Below is a small trained network, with its code and all its weights. Each question gives an input and a class and asks what happens when units are switched off, that is, made to give their printed mean instead of their output.

import numpy as np


def w(rows, s, z=0):
    codes = np.array(rows[::2]) - 128.0
    scale = np.full(codes.shape[1], s)
    scale[-1] = z or s
    return codes * scale


def norm(h):
    return h / np.sqrt((h * h).mean(-1, keepdims=True) + 1e-5)


def f(y):
    return y / 2 * (1 + np.tanh(0.7978845608 * (y + 0.044715 * y**3)))


def log_softmax(a):
    a = a - a.max(-1, keepdims=True)
    return a - np.log(np.exp(a).sum(-1, keepdims=True))


def net(x, mask):
    res = np.array(x, float).reshape(1, 5) / 4 @ E
    u = 0
    for l in range(2):
        y = f(norm(res) @ A[l][:, :-1].T + A[l][:, -1])
        res = res + np.where(mask[u : u + 7], y, B[l][:, -1]) @ B[l][:, :-1]
        u += 7
    return log_softmax(norm(res)[-1] @ U[:, :-1].T + U[:, -1])


A, B = {}, {}
E = w([
[143,115,101,77,91,152,2,160],'x0',
[206,161,108,101,70,129,224,223],'x1',
[128,150,123,94,123,162,145,89],'x2',
[49,92,214,76,115,125,126,60],'x3',
[94,157,130,90,173,164,100,156],'x4',
],0.0083)
A[0] = w([
[126,151,206,125,62,146,8,90,97],'0.n1',
[115,133,191,158,170,92,138,73,131],'0.n2',
[139,153,25,207,171,139,22,51,105],'0.n3',
[217,151,91,81,111,121,77,130,178],'0.n4',
[94,75,180,134,240,107,222,82,151],'0.n5',
[152,119,143,163,134,207,255,93,239],'0.n6',
[129,85,135,202,203,162,204,140,250],'0.n7',
],0.007,0.002)
B[0] = w([
[161,90,75,86,109,31,81,88,253],'0.n1',
[147,159,111,125,95,149,10,36,183],'0.n2',
[65,133,110,94,77,80,195,172,238],'0.n3',
[149,77,105,185,95,157,128,109,228],'0.n4',
[125,122,121,212,142,125,62,130,238],'0.n5',
[95,186,106,177,151,155,118,161,245],'0.n6',
[137,254,171,179,116,149,135,143,212],'0.n7',
],0.0088,0.0044)
A[1] = w([
[149,62,79,165,123,217,66,124,212],'1.n1',
[123,57,122,62,104,166,177,88,98],'1.n2',
[22,199,166,77,72,126,159,152,104],'1.n3',
[151,120,149,169,123,205,165,61,148],'1.n4',
[108,1,99,65,93,78,154,176,254],'1.n5',
[178,99,123,36,169,37,102,24,194],'1.n6',
[118,155,147,202,136,162,156,128,131],'1.n7',
],0.008,0.0025)
B[1] = w([
[204,4,187,141,186,150,193,139,192],'1.n1',
[142,70,46,66,114,109,142,134,141],'1.n2',
[127,128,63,202,71,72,73,114,151],'1.n3',
[90,35,125,116,183,115,107,99,143],'1.n4',
[81,92,128,80,87,165,173,129,254],'1.n5',
[154,180,155,119,175,98,163,163,235],'1.n6',
[106,201,98,22,138,109,56,149,186],'1.n7',
],0.011,0.0069)
U = w([
[47,215,98,188,107,95,94,126,159],'0',
[86,13,84,65,79,123,202,165,208],'1',
[156,205,95,176,156,146,209,183,83],'2',
[201,46,137,193,111,255,200,155,145],'3',
[105,102,207,190,189,125,75,62,125],'4',
[117,52,151,42,132,26,134,77,4],'5',
],0.0085,0.0027)

Each question gives the input, the list of numbers given to net, and the class t.
The units are the neurons (one row each of A and B). Each row of codes is followed by its name. A weight is (code - 128) times the scale printed after its matrix; where a second scale follows, it is the last column's (A, B and U).
mask holds one flag per neuron, layer by layer. A switched-off neuron (its flag False) gives its mean, the last column of its row in B, instead of its output. The means were averaged over made-up inputs and are rounded, as every weight is.
A unit's drop is (log p(t) with every unit on - log p(t) with that unit switched off) / (log p(t) with every unit on - log p(t) with every unit switched off).
The circuit of an input: a set's keep is (log p(t) with only the set's units on - log p(t) with every unit switched off) / (log p(t) with every unit on - log p(t) with every unit switched off). Starting from the 12 units with the biggest drops (on a tie, the unit counted first), units are removed one at a time, each time the one whose removal leaves the highest keep (on an exact tie, the one counted first), for as long as the keep stays at least 0.8.
units of the circuit, in order: the units of the circuit, biggest drop first
k most important neurons: the k neurons with the biggest drops, biggest first
top k neurons in layer l: the k neurons of layer l with the biggest drops, biggest first
input [-3,-5,0,-6,-7], class 0: top neuron in layer 0 => (0.n3)
input [7,6,-3,-1,-6], class 3: top 2 neurons in layer 1 => (1.n1; 1.n7)
input [1,-2,5,-5,6], class 1: top 3 neurons in layer 0 => (0.n3; 0.n7; 0.n6)
input [7,-3,-2,0,-1], class 1: 2 most important neurons => (1.n5; 0.n3)
input [3,-8,2,-3,4], class 1: units of the circuit, in order => (0.n3; 0.n7)
input [8,8,-4,0,6], class 3: units of the circuit, in order => (0.n3; 0.n4; 1.n1)
input [3,-8,6,-7,8], class 1: top 3 neurons in layer 0 => (0.n3; 0.n7; 0.n6)
input [-8,-4,4,-2,3], class 0: 2 most important neurons => (0.n7; 1.n7)
input [3,8,2,-7,1], class 3: top 2 neurons in layer 0 => (0.n4; 0.n3)
input [-1,-1,-3,8,3], class 4: top 2 neurons in layer 0 => (0.n5; 0.n3)
input [5,6,7,0,2], class 3: units of the circuit, in order => (1.n1; 0.n4)
input [-2,-1,-6,4,-8], class 4: 2 most important neurons => (0.n3; 0.n2)
input [6,-6,-4,-2,8], class 1: 3 most important neurons => (0.n3; 1.n5; 0.n7)
input [0,-2,5,2,0], class 4: units of the circuit, in order => (1.n5)
input [3,-8,7,-6,3], class 1: 2 most important neurons => (0.n3; 0.n7)
input [0,5,-3,1,0], class 0: top 2 neurons in layer 0 => (0.n1; 0.n6)
input [5,-6,-7,1,3], class 5: 3 most important neurons => (0.n1; 1.n6; 0.n4)
input [5,2,-3,-5,0], class 3: top 2 neurons in layer 0 => (0.n4; 0.n1)
input [-5,-8,-5,-5,-4], class 0: 2 most important neurons => (0.n3; 0.n7)
input [0,4,2,5,3], class 0: units of the circuit, in order => (1.n3)
input [8,7,7,-1,6], class 3: top 3 neurons in layer 0 => (0.n3; 0.n4; 0.n1)
input [-1,0,-5,5,7], class 4: 2 most important neurons => (0.n3; 0.n5)
